Below are the code and all the weights of a small trained network. Each question names an input and a class and asks about switching units off, where a switched-off unit gives its printed mean instead of its output.

import numpy as np


def w(rows, s, z=0):
    codes = np.array(rows[::2]) - 128.0
    scale = np.full(codes.shape[1], s)
    scale[-1] = z or s
    return codes * scale


def norm(h):
    return h / np.sqrt((h * h).mean(-1, keepdims=True) + 1e-5)


def f(y):
    return y / 2 * (1 + np.tanh(0.7978845608 * (y + 0.044715 * y**3)))


def log_softmax(a):
    a = a - a.max(-1, keepdims=True)
    return a - np.log(np.exp(a).sum(-1, keepdims=True))


def net(x, mask):
    res = np.array(x, float).reshape(1, 6) / 4 @ E
    u = 0
    for l in range(2):
        y = f(norm(res) @ A[l][:, :-1].T + A[l][:, -1])
        res = res + np.where(mask[u : u + 5], y, B[l][:, -1]) @ B[l][:, :-1]
        u += 5
    return log_softmax(norm(res)[-1] @ U[:, :-1].T + U[:, -1])


A, B = {}, {}
E = w([
[154,35,205],'x0',
[173,107,132],'x1',
[2,149,154],'x2',
[180,180,182],'x3',
[69,92,132],'x4',
[95,85,76],'x5',
],0.0097)
A[0] = w([
[189,35,124,114],'0.n0',
[130,131,253,73],'0.n1',
[171,60,165,102],'0.n2',
[138,113,168,3],'0.n3',
[174,161,136,127],'0.n4',
],0.029,0.0069)
B[0] = w([
[92,40,72,254],'0.n0',
[143,117,255,217],'0.n1',
[89,98,107,224],'0.n2',
[171,190,141,136],'0.n3',
[170,148,141,188],'0.n4',
],0.044,0.011)
A[1] = w([
[215,153,86,175],'1.n0',
[219,80,112,81],'1.n1',
[132,117,84,88],'1.n2',
[5,138,146,252],'1.n3',
[236,166,111,43],'1.n4',
],0.024,0.0035)
B[1] = w([
[224,168,127,171],'1.n0',
[144,116,37,164],'1.n1',
[99,169,147,152],'1.n2',
[64,254,174,253],'1.n3',
[211,128,43,175],'1.n4',
],0.025,0.014)
U = w([
[210,156,81,108],'0',
[160,84,249,69],'1',
[62,24,73,118],'2',
[70,235,110,76],'3',
[87,118,161,255],'4',
],0.021,0.0059)

Each question gives the input, the list of numbers given to net, and the class t.
The units are the neurons (one row each of A and B). Each row of codes is followed by its name. A weight is (code - 128) times the scale printed after its matrix; where a second scale follows, it is the last column's (A, B and U).
mask holds one flag per neuron, layer by layer. A switched-off neuron (its flag False) gives its mean, the last column of its row in B, instead of its output. The means were averaged over made-up inputs and are rounded, as every weight is.
A unit's drop is (log p(t) with every unit on - log p(t) with that unit switched off) / (log p(t) with every unit on - log p(t) with every unit switched off).
The circuit of an input: a set's keep is (log p(t) with only the set's units on - log p(t) with every unit switched off) / (log p(t) with every unit on - log p(t) with every unit switched off). Starting from all 10 units, units are removed one at a time, each time the one whose removal leaves the highest keep (on an exact tie, the one counted first), for as long as the keep stays at least 0.8.
units of the circuit, in order: the units of the circuit, biggest drop first
top k neurons: the k neurons with the biggest drops, biggest first
k most important neurons of layer l: the k neurons of layer l with the biggest drops, biggest first
drop when u is switched off: that unit's drop, to one decimal
input [-2,4,6,-5,5,-3], class 3: top 2 neurons -> 0.n1; 0.n0
input [-8,3,1,-7,-3,-5], class 0: top 4 neurons -> 0.n2; 0.n0; 0.n1; 1.n3
input [-2,-3,3,-4,-6,6], class 3: top 2 neurons -> 0.n0; 0.n1
input [4,-5,8,1,7,2], class 3: units of the circuit, in order -> 1.n3
input [-7,-4,3,7,3,-6], class 1: units of the circuit, in order -> 0.n0; 0.n2; 1.n3
input [-8,-7,-3,-1,-1,-1], class 0: top 2 neurons -> 0.n2; 0.n0
input [6,3,7,-7,8,0], class 3: units of the circuit, in order -> 0.n0; 0.n1
input [0,-4,8,2,8,-6], class 1: top 3 neurons -> 0.n1; 0.n2; 0.n0
input [6,2,0,-1,1,-2], class 2: top 2 neurons -> 0.n0; 0.n2
input [-1,-7,7,2,2,-4], class 1: 3 most important neurons of layer 0 -> 0.n1; 0.n2; 0.n0
input [-1,-4,-5,5,-8,-8], class 0: top 2 neurons -> 1.n4; 0.n4
input [0,-6,-8,8,3,-1], class 0: top 2 neurons -> 0.n4; 1.n1
input [-7,1,-1,6,0,8], class 0: top 2 neurons -> 0.n0; 0.n2
input [1,-5,3,5,4,0], class 1: units of the circuit, in order -> 0.n1
input [0,-8,7,0,2,-1], class 3: drop when 1.n1 is switched off -> 0.0
input [0,-4,3,1,-1,-3], class 1: drop when 0.n1 is switched off -> 0.4
input [3,8,-6,7,0,-1], class 2: drop when 0.n0 is switched off -> 0.1
